Below are the code and all the weights of a small trained network. Each question names an input and a target symbol and asks about switching units off, where a switched-off unit gives its printed mean instead of its output.

import numpy as np


def w(rows, s, z=0):
    codes = np.array(rows[::2]) - 128.0
    scale = np.full(codes.shape[1], s)
    scale[-1] = z or s
    return codes * scale


def f(y):
    return np.maximum(y, 0)


def softmax(a):
    e = np.exp(a - a.max(-1, keepdims=True))
    return e / e.sum(-1, keepdims=True)


def log_softmax(a):
    a = a - a.max(-1, keepdims=True)
    return a - np.log(np.exp(a).sum(-1, keepdims=True))


def net(x, mask):
    ids = ['Παβγδημστψ'.index(c) for c in x.split()]
    T = len(ids)
    res = E[ids] + P[:T]
    u = 0
    for l in range(3):
        r = res
        for j in range(2):
            rows = slice(4 * j, 4 * j + 4)
            q, k, v = (r @ M[l][rows].T for M in (Q, K, V))
            z = softmax(np.where(np.tri(T) > 0, q @ k.T / 4**0.5, -1e9)) @ v
            o = O[l][rows]
            res = res + np.where(mask[u + j], z, o[:, -1]) @ o[:, :-1]
        u += 2
        y = f(res @ A[l][:, :-1].T + A[l][:, -1])
        res = res + np.where(mask[u : u + 4], y, B[l][:, -1]) @ B[l][:, :-1]
        u += 4
    return log_softmax(res[-1] @ U[:, :-1].T + U[:, -1])


Q, K, V, O, A, B = {}, {}, {}, {}, {}, {}
E = w([
[52,131,171],'Π',
[100,187,159],'α',
[60,149,168],'β',
[109,147,88],'γ',
[165,93,165],'δ',
[112,151,95],'η',
[159,193,252],'μ',
[133,71,118],'σ',
[231,116,165],'τ',
[118,149,152],'ψ',
],0.02)
P = w([
[2,108,104],'0',
[115,186,160],'1',
[123,189,146],'2',
[136,196,129],'3',
[144,192,117],'4',
[154,195,107],'5',
[149,190,98],'6',
[150,187,99],'7',
],0.0071)
Q[0] = w([
[65,40,87],'L0H0',
[99,158,164],'L0H0',
[142,146,93],'L0H0',
[89,54,75],'L0H0',
[174,144,20],'L0H1',
[118,155,251],'L0H1',
[182,150,196],'L0H1',
[34,121,42],'L0H1',
],0.014)
K[0] = w([
[134,27,170],'L0H0',
[162,136,77],'L0H0',
[80,189,103],'L0H0',
[74,118,83],'L0H0',
[122,8,92],'L0H1',
[131,177,204],'L0H1',
[252,154,201],'L0H1',
[38,144,108],'L0H1',
],0.013)
V[0] = w([
[90,100,129],'L0H0',
[201,103,88],'L0H0',
[200,101,56],'L0H0',
[75,112,106],'L0H0',
[148,2,42],'L0H1',
[99,105,115],'L0H1',
[91,112,102],'L0H1',
[176,169,98],'L0H1',
],0.0091)
O[0] = w([
[165,61,50,111],'L0H0',
[167,63,141,94],'L0H0',
[79,75,254,74],'L0H0',
[144,217,53,103],'L0H0',
[51,106,91,2],'L0H1',
[163,123,176,105],'L0H1',
[196,47,78,98],'L0H1',
[8,229,133,129],'L0H1',
],0.0044,0.0073)
A[0] = w([
[2,228,45,179],'L0N0',
[120,42,89,255],'L0N1',
[175,123,39,68],'L0N2',
[207,110,149,65],'L0N3',
],0.0082,0.0036)
B[0] = w([
[91,80,102,254],'L0N0',
[240,58,108,166],'L0N1',
[194,100,250,157],'L0N2',
[74,166,31,164],'L0N3',
],0.011,0.0058)
Q[1] = w([
[53,235,216],'L1H0',
[150,141,126],'L1H0',
[74,188,18],'L1H0',
[174,157,123],'L1H0',
[120,36,227],'L1H1',
[110,41,64],'L1H1',
[2,34,44],'L1H1',
[35,203,165],'L1H1',
],0.0073)
K[1] = w([
[81,183,112],'L1H0',
[126,104,49],'L1H0',
[9,116,99],'L1H0',
[123,127,210],'L1H0',
[89,137,98],'L1H1',
[130,118,227],'L1H1',
[11,5,75],'L1H1',
[140,135,134],'L1H1',
],0.011)
V[1] = w([
[58,123,87],'L1H0',
[1,55,155],'L1H0',
[116,173,172],'L1H0',
[89,195,104],'L1H0',
[81,193,88],'L1H1',
[166,161,94],'L1H1',
[182,83,117],'L1H1',
[122,41,186],'L1H1',
],0.008)
O[1] = w([
[160,122,164,59],'L1H0',
[167,149,99,5],'L1H0',
[121,111,89,116],'L1H0',
[154,51,137,88],'L1H0',
[52,165,116,104],'L1H1',
[80,117,254,196],'L1H1',
[177,75,156,151],'L1H1',
[186,245,67,64],'L1H1',
],0.0068,0.002)
A[1] = w([
[142,123,4,160],'L1N0',
[118,79,152,57],'L1N1',
[156,104,173,2],'L1N2',
[71,48,157,172],'L1N3',
],0.013,0.0066)
B[1] = w([
[56,43,99,254],'L1N0',
[212,34,73,133],'L1N1',
[121,111,2,135],'L1N2',
[231,123,102,232],'L1N3',
],0.0077,0.0042)
Q[2] = w([
[80,155,157],'L2H0',
[131,67,30],'L2H0',
[186,127,194],'L2H0',
[247,109,159],'L2H0',
[125,236,179],'L2H1',
[72,110,125],'L2H1',
[100,163,137],'L2H1',
[254,90,103],'L2H1',
],0.011)
K[2] = w([
[77,189,147],'L2H0',
[82,131,156],'L2H0',
[183,178,187],'L2H0',
[199,78,167],'L2H0',
[76,118,179],'L2H1',
[204,9,186],'L2H1',
[134,221,164],'L2H1',
[113,170,95],'L2H1',
],0.011)
V[2] = w([
[101,139,104],'L2H0',
[24,169,82],'L2H0',
[28,89,43],'L2H0',
[117,234,144],'L2H0',
[168,16,14],'L2H1',
[73,41,211],'L2H1',
[203,76,58],'L2H1',
[132,1,164],'L2H1',
],0.0091)
O[2] = w([
[95,72,119,111],'L2H0',
[113,46,84,48],'L2H0',
[73,133,91,144],'L2H0',
[89,114,217,9],'L2H0',
[115,232,135,253],'L2H1',
[230,81,28,170],'L2H1',
[103,216,255,202],'L2H1',
[153,147,112,225],'L2H1',
],0.0063,0.0056)
A[2] = w([
[13,40,16,66],'L2N0',
[2,110,151,87],'L2N1',
[217,144,240,2],'L2N2',
[104,13,159,73],'L2N3',
],0.008,0.0054)
B[2] = w([
[140,157,217,253],'L2N0',
[59,53,254,164],'L2N1',
[34,2,117,250],'L2N2',
[94,177,10,172],'L2N3',
],0.007,0.0059)
U = w([
[103,147,22,45],'Π',
[10,50,164,3],'α',
[17,114,104,34],'β',
[95,136,50,86],'γ',
[148,150,161,108],'δ',
[100,94,127,217],'η',
[87,17,31,147],'μ',
[234,143,113,224],'σ',
[178,24,249,87],'τ',
[96,101,106,182],'ψ',
],0.011,0.0065)

Each question gives the input, a string of symbols that net reads in full, and the target symbol t.
The units are the heads (4 rows each of Q, K, V and O) and the neurons (one row each of A and B). Each row of codes is followed by its name. A weight is (code - 128) times the scale printed after its matrix; where a second scale follows, it is the last column's (O, A, B and U).
mask holds one flag per unit, layer by layer, with each layer's heads first. A switched-off unit (its flag False) gives its mean, the last column of its rows in O or B, instead of its output. The means were averaged over made-up inputs and are rounded, as every weight is.
A unit's drop is (log p(t) with every unit on - log p(t) with that unit switched off) / (log p(t) with every unit on - log p(t) with every unit switched off).
The circuit of an input: a set's keep is (log p(t) with only the set's units on - log p(t) with every unit switched off) / (log p(t) with every unit on - log p(t) with every unit switched off). Starting from the 12 units with the biggest drops (on a tie, the unit counted first), units are removed one at a time, each time the one whose removal leaves the highest keep (on an exact tie, the one counted first), for as long as the keep stays at least 0.8.
units of the circuit, in order: the units of the circuit, biggest drop first
unit that matters most: the unit with the biggest drop
k most important neurons: the k neurons with the biggest drops, biggest first
top k neurons in layer l: the k neurons of layer l with the biggest drops, biggest first
input σ γ γ β τ γ, target δ: units of the circuit, in order => [L2H1 L0N1 L0H1 L1H1]
input η γ Π γ μ μ β, target μ: 2 most important neurons => [L2N3 L1N0]
input β ψ δ β α, target α: 4 most important neurons => [L0N1 L1N3 L2N1 L0N2]
input τ τ μ β α β β γ, target α: 4 most important neurons => [L1N0 L2N0 L2N1 L0N0]
input τ τ β Π, target τ: 2 most important neurons => [L0N0 L1N0]
input β τ σ α η, target σ: units of the circuit, in order => [L0H1 L2N2]
input η μ Π, target μ: units of the circuit, in order => [L2H1]
input δ γ γ, target β: 3 most important neurons => [L0N0 L0N1 L1N0]
input Π β ψ γ, target τ: units of the circuit, in order => [L0N2 L0H1 L1H1 L0H0]
input τ σ β τ η, target α: units of the circuit, in order => [L1N0 L0N0 L2H0 L2N0]
input τ ψ η γ, target α: 3 most important neurons => [L1N0 L2N1 L2N0]
input τ μ β δ, target μ: top 2 neurons in layer 2 => [L2N0 L2N3]
input β η γ, target σ: 2 most important neurons => [L0N2 L0N0]
input γ β γ, target Π: 4 most important neurons => [L0N0 L1N0 L0N1 L0N2]
input β ψ γ β τ γ Π, target τ: unit that matters most => L0H1
input γ δ β μ δ Π, target μ: top 2 neurons in layer 0 => [L0N1 L0N2]
input σ μ β β μ μ γ, target δ: 2 most important neurons => [L0N0 L0N1]
input σ μ η, target δ: 4 most important neurons => [L0N1 L0N0 L1N0 L1N2]
input Π μ τ β μ β Π σ, target σ: 3 most important neurons => [L0N2 L1N0 L1N1]
input Π α α, target α: 2 most important neurons => [L2N1 L0N0]
input Π β α γ μ δ, target μ: top 2 neurons in layer 0 => [L0N1 L0N3]
input τ ψ η, target α: 2 most important neurons => [L1N0 L2N1]
input τ τ β, target τ: unit that matters most => L2H0
input β μ β μ τ η δ η, target σ: 2 most important neurons => [L0N2 L1N3]
input σ δ Π, target σ: top 2 neurons in layer 0 => [L0N1 L0N2]
input Π γ ψ β α γ, target τ: top 2 neurons in layer 2 => [L2N2 L2N3]
input δ σ γ η, target β: top 2 neurons in layer 1 => [L1N0 L1N3]
